Here is a tiny trained network, its code and every weight. The questions are about switching its units off for an input and a target symbol, where a switched-off unit gives its printed mean instead of its output.

import numpy as np


def w(rows, s, z=0):
    codes = np.array(rows[::2]) - 128.0
    scale = np.full(codes.shape[1], s)
    scale[-1] = z or s
    return codes * scale


def f(y):
    return y / 2 * (1 + np.tanh(0.7978845608 * (y + 0.044715 * y**3)))


def softmax(a):
    e = np.exp(a - a.max(-1, keepdims=True))
    return e / e.sum(-1, keepdims=True)


def log_softmax(a):
    a = a - a.max(-1, keepdims=True)
    return a - np.log(np.exp(a).sum(-1, keepdims=True))


def net(x, mask):
    ids = ['αβδεηθπστφω'.index(c) for c in x.split()]
    T = len(ids)
    res = E[ids] + P[:T]
    r = res
    for j in range(2):
        rows = slice(4 * j, 4 * j + 4)
        q, k, v = (r @ M[0][rows].T for M in (Q, K, V))
        z = softmax(np.where(np.tri(T) > 0, q @ k.T / 4**0.5, -1e9)) @ v
        o = O[0][rows]
        res = res + np.where(mask[j], z, o[:, -1]) @ o[:, :-1]
    y = f(res @ A[0][:, :-1].T + A[0][:, -1])
    res = res + np.where(mask[2:14], y, B[0][:, -1]) @ B[0][:, :-1]
    return log_softmax(res[-1] @ U[:, :-1].T + U[:, -1])


Q, K, V, O, A, B = {}, {}, {}, {}, {}, {}
E = w([
[137,179,133,169],'α',
[154,93,91,96],'β',
[151,182,121,122],'δ',
[196,75,113,63],'ε',
[146,78,121,81],'η',
[192,103,85,42],'θ',
[140,136,180,100],'π',
[130,1,101,139],'σ',
[142,143,112,161],'τ',
[242,1,138,69],'φ',
[187,152,64,95],'ω',
],0.017)
P = w([
[221,174,158,254],'0',
[145,28,152,138],'1',
[162,29,137,151],'2',
[159,42,155,161],'3',
[172,45,150,161],'4',
[187,62,144,182],'5',
[187,77,158,187],'6',
[194,49,156,179],'7',
[206,82,152,192],'8',
],0.0073)
Q[0] = w([
[117,83,155,199],'H0',
[134,156,206,157],'H0',
[176,163,140,52],'H0',
[158,137,127,103],'H0',
[54,127,72,114],'H1',
[39,191,71,82],'H1',
[1,101,195,135],'H1',
[207,139,170,146],'H1',
],0.012)
K[0] = w([
[131,179,146,125],'H0',
[39,116,124,116],'H0',
[106,96,112,209],'H0',
[210,54,205,157],'H0',
[11,97,102,162],'H1',
[6,128,117,20],'H1',
[38,42,130,131],'H1',
[208,157,122,144],'H1',
],0.011)
V[0] = w([
[112,173,203,83],'H0',
[78,224,16,109],'H0',
[71,92,112,255],'H0',
[126,163,101,66],'H0',
[76,64,221,140],'H1',
[130,211,6,171],'H1',
[136,48,77,223],'H1',
[126,88,32,126],'H1',
],0.01)
O[0] = w([
[209,179,221,163,81],'H0',
[62,95,140,35,12],'H0',
[13,104,79,199,87],'H0',
[114,219,80,105,106],'H0',
[208,37,105,190,78],'H1',
[29,26,170,89,121],'H1',
[34,144,2,136,178],'H1',
[64,180,60,68,143],'H1',
],0.0097,0.011)
A[0] = w([
[206,255,191,34,154],'N0',
[158,62,122,45,103],'N1',
[95,129,165,223,45],'N2',
[224,161,157,133,66],'N3',
[148,44,104,175,180],'N4',
[121,150,59,183,38],'N5',
[110,169,141,157,31],'N6',
[78,204,113,153,89],'N7',
[166,136,194,105,163],'N8',
[66,53,97,182,142],'N9',
[55,75,155,146,2],'N10',
[74,93,137,109,52],'N11',
],0.0083,0.0078)
B[0] = w([
[152,20,112,88,245],'N0',
[195,162,175,141,173],'N1',
[199,129,166,1,125],'N2',
[96,134,131,151,217],'N3',
[76,225,140,129,254],'N4',
[129,49,188,176,172],'N5',
[157,168,110,101,111],'N6',
[191,91,46,30,130],'N7',
[86,85,104,78,163],'N8',
[180,202,110,161,190],'N9',
[171,156,157,109,129],'N10',
[108,186,185,86,128],'N11',
],0.0091,0.0075)
U = w([
[156,128,114,172,145],'α',
[130,106,97,104,97],'β',
[165,138,127,107,15],'δ',
[69,150,185,185,203],'ε',
[95,150,99,113,180],'η',
[202,141,180,169,85],'θ',
[72,1,220,219,218],'π',
[124,88,98,189,2],'σ',
[47,117,175,126,151],'τ',
[74,129,107,172,187],'φ',
[36,52,102,193,106],'ω',
],0.009,0.0057)

Each question gives the input, a string of symbols that net reads in full, and the target symbol t.
The units are the heads (4 rows each of Q, K, V and O) and the neurons (one row each of A and B). Each row of codes is followed by its name. A weight is (code - 128) times the scale printed after its matrix; where a second scale follows, it is the last column's (O, A, B and U).
mask holds one flag per unit, heads first, then neurons. A switched-off unit (its flag False) gives its mean, the last column of its rows in O or B, instead of its output. The means were averaged over made-up inputs and are rounded, as every weight is.
A unit's drop is (log p(t) with every unit on - log p(t) with that unit switched off) / (log p(t) with every unit on - log p(t) with every unit switched off).
The circuit of an input: a set's keep is (log p(t) with only the set's units on - log p(t) with every unit switched off) / (log p(t) with every unit on - log p(t) with every unit switched off). Starting from the 12 units with the biggest drops (on a tie, the unit counted first), units are removed one at a time, each time the one whose removal leaves the highest keep (on an exact tie, the one counted first), for as long as the keep stays at least 0.8.
units of the circuit, in order: the units of the circuit, biggest drop first
top k neurons: the k neurons with the biggest drops, biggest first
heads that matter: for each layer, one digit per head in row order, 1 if its drop is at least 0.15 and else 0, layers parted by /
drop when u is switched off: that unit's drop, to one decimal
input δ β τ π, target π: units of the circuit, in order : H1
input θ ω δ, target β: top 2 neurons : N0, N4
input π δ δ, target π: units of the circuit, in order : H1, H0, N0, N9
input δ ω δ, target π: top 2 neurons : N4, N9
input δ θ δ π, target π: units of the circuit, in order : H1, H0, N0
input ω θ ε ω τ ε, target τ: heads that matter : 01
input ω θ δ, target τ: heads that matter : 11
input η θ φ, target θ: heads that matter : 10
input τ ε φ σ, target φ: top 2 neurons : N4, N9
input δ α τ, target ε: top 2 neurons : N0, N9
input π β ε α ε θ, target θ: heads that matter : 01
input α τ β, target ε: heads that matter : 11
input θ φ φ, target θ: heads that matter : 10
input ω α π, target τ: top neuron : N11
input θ ε θ ε θ δ θ, target β: top 2 neurons : N0, N8
input θ θ δ θ δ θ, target β: drop when H1 is switched off : 0.2
input δ α θ θ π η, target π: drop when N0 is switched off : -0.2
input π θ φ π φ π, target θ: drop when N11 is switched off : 0.0
